Below is a small trained network, with its code and all its weights. Each question gives an input and a class and asks what happens when units are switched off, that is, made to give their printed mean instead of their output.

import numpy as np


def w(rows, s, z=0):
    codes = np.array(rows[::2]) - 128.0
    scale = np.full(codes.shape[1], s)
    scale[-1] = z or s
    return codes * scale


def f(y):
    return np.maximum(y, 0)


def log_softmax(a):
    a = a - a.max(-1, keepdims=True)
    return a - np.log(np.exp(a).sum(-1, keepdims=True))


def net(x, mask):
    res = np.array(x, float).reshape(1, 3) / 4 @ E
    y = f(res @ A[0][:, :-1].T + A[0][:, -1])
    res = res + np.where(mask, y, B[0][:, -1]) @ B[0][:, :-1]
    return log_softmax(res[-1] @ U[:, :-1].T + U[:, -1])


A, B = {}, {}
E = w([
[9,72,140],'x0',
[149,35,42],'x1',
[188,45,205],'x2',
],0.011)
A[0] = w([
[34,108,181,114],'N1',
[108,200,63,104],'N2',
[164,71,28,98],'N3',
[211,135,56,107],'N4',
[147,89,132,119],'N5',
[23,63,106,113],'N6',
[71,220,99,111],'N7',
[55,58,104,101],'N8',
[129,109,30,103],'N9',
[133,160,124,254],'N10',
[114,133,28,127],'N11',
[96,193,91,105],'N12',
[110,173,54,115],'N13',
[160,48,78,114],'N14',
[109,171,125,121],'N15',
[105,146,95,116],'N16',
[150,91,200,102],'N17',
[86,196,63,116],'N18',
[210,194,136,103],'N19',
[172,86,228,120],'N20',
[195,198,110,128],'N21',
[159,105,193,133],'N22',
[140,79,162,104],'N23',
[117,209,67,134],'N24',
[107,240,223,87],'N25',
[121,194,249,95],'N26',
],0.013,0.014)
B[0] = w([
[153,192,118,199],'N1',
[168,126,131,186],'N2',
[55,135,247,195],'N3',
[118,197,179,185],'N4',
[141,113,139,153],'N5',
[136,181,142,215],'N6',
[180,108,132,203],'N7',
[141,168,156,192],'N8',
[123,98,163,179],'N9',
[57,115,2,254],'N10',
[151,95,147,189],'N11',
[173,111,139,176],'N12',
[166,106,129,180],'N13',
[91,89,138,192],'N14',
[148,86,134,160],'N15',
[147,120,133,152],'N16',
[193,109,109,168],'N17',
[169,107,135,195],'N18',
[132,185,145,190],'N19',
[183,115,94,196],'N20',
[124,158,122,196],'N21',
[158,104,100,176],'N22',
[174,134,135,158],'N23',
[145,104,127,203],'N24',
[57,102,218,220],'N25',
[93,98,202,208],'N26',
],0.015,0.014)
U = w([
[80,95,170,136],'0',
[182,93,127,76],'1',
[128,253,143,133],'2',
[66,119,63,255],'3',
[104,143,107,6],'4',
],0.02,0.0082)

Each question gives the input, the list of numbers given to net, and the class t.
The units are the neurons (one row each of A and B). Each row of codes is followed by its name. A weight is (code - 128) times the scale printed after its matrix; where a second scale follows, it is the last column's (A, B and U).
mask holds one flag per neuron, in row order. A switched-off neuron (its flag False) gives its mean, the last column of its row in B, instead of its output. The means were averaged over made-up inputs and are rounded, as every weight is.
A unit's drop is (log p(t) with every unit on - log p(t) with that unit switched off) / (log p(t) with every unit on - log p(t) with every unit switched off).
The circuit of an input: a set's keep is (log p(t) with only the set's units on - log p(t) with every unit switched off) / (log p(t) with every unit on - log p(t) with every unit switched off). Starting from the 12 units with the biggest drops (on a tie, the unit counted first), units are removed one at a time, each time the one whose removal leaves the highest keep (on an exact tie, the one counted first), for as long as the keep stays at least 0.8.
circuit, biggest first: the units of the circuit, biggest drop first
top k neurons: the k neurons with the biggest drops, biggest first
drop of u: that unit's drop, to one decimal
input [-6,-6,-3], class 0: circuit, biggest first : N25
input [3,3,-2], class 3: circuit, biggest first : N25, N7
input [4,-2,4], class 1: top 2 neurons : N4, N19
input [-6,-6,0], class 0: top 3 neurons : N25, N26, N1
input [-8,8,-6], class 0: top 2 neurons : N3, N9
input [6,6,8], class 1: top 3 neurons : N25, N20, N17
input [4,2,-2], class 2: top 2 neurons : N6, N8
input [1,-4,-2], class 0: top 2 neurons : N25, N26
input [-7,6,-1], class 2: top 2 neurons : N4, N25
input [-4,5,5], class 0: top 2 neurons : N3, N14
input [-2,-1,-2], class 3: drop of N10 : 0.0
input [4,-1,-2], class 2: drop of N1 : 0.2
input [-8,6,-4], class 2: drop of N25 : 0.1
input [0,7,-6], class 0: circuit, biggest first : N3
